Look-ups in named tables: a row name and a column name give one cell, copied from the table.

Vabura
columns: Rarafem, Dov, Gufo, Filezo
Vate: [201, 80, 94, 89]
Lag: [24, 84, 81, 93]
Lipen: [153, 82, 86, 82]
Riz: [12, 84, 84, 81]
Kulir: [26, 84, 82, 83]
Zomate: [210, 81, 87, 92]
Gep: [7, 83, 88, 74]
Pivemir: [8, 82, 88, 80]
Tebok: [194, 83, 86, 89]

What is the Filezo of Kulir in Vabura?
83
What is the Gufo of Lag in Vabura?
81
What is the Dov of Tebok in Vabura?
83
What is the Rarafem of Kulir in Vabura?
26
What is the Gufo of Lipen in Vabura?
86
What is the Dov of Lag in Vabura?
84

Bilidi.tsv
	Beditig	Rivez	Nurigaf	Vigezum	Binu	Gud	Sobobip	Nol	Bazak	Mivinos
Ril	231	218	233	229	228	237	188	233	228	228
Romoso	229	163	216	222	220	247	66	234	224	224
Fafu	233	221	223	236	236	222	237	230	233	234
Piradef	228	165	219	220	218	250	46	234	224	222
Sumu	228	177	226	220	218	252	65	235	224	221
Fezori	230	206	233	225	223	245	142	234	226	225
Mepum	228	174	224	220	218	252	61	235	223	222
Nus	229	165	219	221	218	250	50	234	224	222
Zotu	229	191	229	223	220	249	101	234	224	223
Kidotir	232	224	228	234	234	227	230	231	231	232
Fer	230	165	212	225	223	240	78	233	227	227
Zabelid	232	224	228	234	234	227	230	231	231	232
Kezod	231	171	211	228	226	235	106	232	229	229

Sumu, Nurigaf -> 226
Romoso, Binu -> 220
Romoso, Vigezum -> 222
Fezori, Beditig -> 230
Nus, Nol -> 234
Ril, Vigezum -> 229
Fer, Nurigaf -> 212
Mepum, Sobobip -> 61
Fer, Binu -> 223
Kidotir, Rivez -> 224
Kidotir, Beditig -> 232
Kezod, Bazak -> 229
Zabelid, Nurigaf -> 228
Romoso, Rivez -> 163
Fezori, Binu -> 223
Fafu, Nurigaf -> 223
Sumu, Vigezum -> 220
Zotu, Binu -> 220
Fafu, Beditig -> 233
Which row has the largest Mivinos? Fafu

Pape =
|  | Nibi | Zib | Zeg |
|---|---|---|---|
| Vas | -90471 | -67042 | -83398 |
| Sefi | 42465 | 29838 | -69760 |
| Karakor | 69479 | 54696 | 69848 |
| Tavafet | -62389 | -8677 | 33315 |
| Gededu | -95448 | -95886 | -16752 |
| Namolu | -90825 | -9155 | 53498 |
| Zurobuv | -24550 | -40491 | -47844 |
| Bas | -9819 | -16055 | -3596 |
| Dud | -36572 | -52744 | -41222 |
| Geze | -33647 | 47870 | -1994 |
| Ribel | -91400 | -81342 | -85445 |
| Sudim | -93897 | -83714 | -1068 |
| Romifot | -67821 | -24049 | 15052 |

What is the Nibi of Sefi in Pape?
42465
What is the Zeg of Sudim in Pape?
-1068
What is the Nibi of Vas in Pape?
-90471
What is the Zeg of Geze in Pape?
-1994
What is the Nibi of Ribel in Pape?
-91400
What is the Zeg of Dud in Pape?
-41222
What is the Zib of Bas in Pape?
-16055
What is the Zib of Sefi in Pape?
29838
What is the Zeg of Romifot in Pape?
15052
What is the Zib of Namolu in Pape?
-9155
What is the Zib of Vas in Pape?
-67042
What is the Zeg of Bas in Pape?
-3596
What is the Zib of Geze in Pape?
47870
What is the Nibi of Romifot in Pape?
-67821
What is the Nibi of Sudim in Pape?
-93897
What is the Zeg of Namolu in Pape?
53498
What is the Zeg of Vas in Pape?
-83398
What is the Nibi of Geze in Pape?
-33647
Which row has the largest Nibi? Karakor

Table Nev
fields: Laku, Lupa, Zam, Sib, Ragi, Ripam
Ligi: [-495, -285, 375, -130, 45, 86]
Mazage: [-495, -173, 210, -63, -164, -516]
Kibu: [-495, -245, 199, 14, 87, -56]
Volor: [-495, 15, -250, -121, 625, 11]
Zuvis: [-495, 139, -264, -148, 2, -8]
Keroge: [-495, -235, 284, -50, 213, 59]
Rebot: [-495, -51, 303, 35, -22, -10]
Fek: [-495, 104, -47, 73, 52, -73]
Siluno: [-495, 154, 86, 42, -477, 64]
Loz: [-495, -376, 294, -44, 174, -333]
Zor: [-495, -263, 304, -106, 340, 252]
Zab: [-495, -60, -399, 89, -410, 15]
Fopip: [-495, 113, -168, 64, -594, 386]
Gom: [-495, -174, 210, -20, -210, 344]

Lupa of Mazage = -173
Ripam of Zuvis = -8
Zam of Loz = 294
Laku of Loz = -495
Laku of Kibu = -495
Sib of Zor = -106
Ragi of Zuvis = 2
Ripam of Loz = -333
Lupa of Zor = -263
Laku of Zuvis = -495
Ragi of Zab = -410
Laku of Fopip = -495
Zam of Fopip = -168
Sib of Ligi = -130
Zam of Fek = -47
Ragi of Loz = 174
Ripam of Kibu = -56
Laku of Zor = -495

Doba:
|  | Desom | Vip |
|---|---|---|
| Gugidu | 226 | 123 |
| Gelit | 108 | 78 |
| Bet | 159 | 251 |
| Rutedu | 35 | 241 |
| Muzo | 159 | 96 |
| Vusor | 63 | 174 |
| Fabo | 71 | 151 |
| Fev | 205 | 65 |
| Pofu | 55 | 53 |
| Renaf | 154 | 63 |

Vip of Fev is 65
Desom of Fev is 205
Vip of Vusor is 174
Desom of Pofu is 55
Desom of Gelit is 108
Vip of Bet is 251
Vip of Pofu is 53
Vip of Muzo is 96
Vip of Rutedu is 241
Desom of Renaf is 154

Dov =
         Dez  Gar  Tari  Zoze
Lapofat   72  188    68   234
Tusifiv   62   66    62    64
Zuf       61   85    62   114
Rav       60   52    62    76
Navi      63   76    62    69
Sov       63   78    62    71
Lod       60   33    61    51
Lis       71  193    66   194
Navo      62   57    62    60

What is the Gar of Lapofat in Dov?
188
What is the Zoze of Tusifiv in Dov?
64
What is the Tari of Tusifiv in Dov?
62
What is the Tari of Navi in Dov?
62
What is the Tari of Lod in Dov?
61
What is the Zoze of Lod in Dov?
51
What is the Tari of Sov in Dov?
62
What is the Zoze of Lis in Dov?
194
What is the Dez of Navo in Dov?
62
What is the Gar of Sov in Dov?
78
What is the Tari of Navo in Dov?
62
What is the Tari of Zuf in Dov?
62
What is the Dez of Lod in Dov?
60
What is the Gar of Zuf in Dov?
85
What is the Zoze of Rav in Dov?
76
Row with the largest Gar: Lis

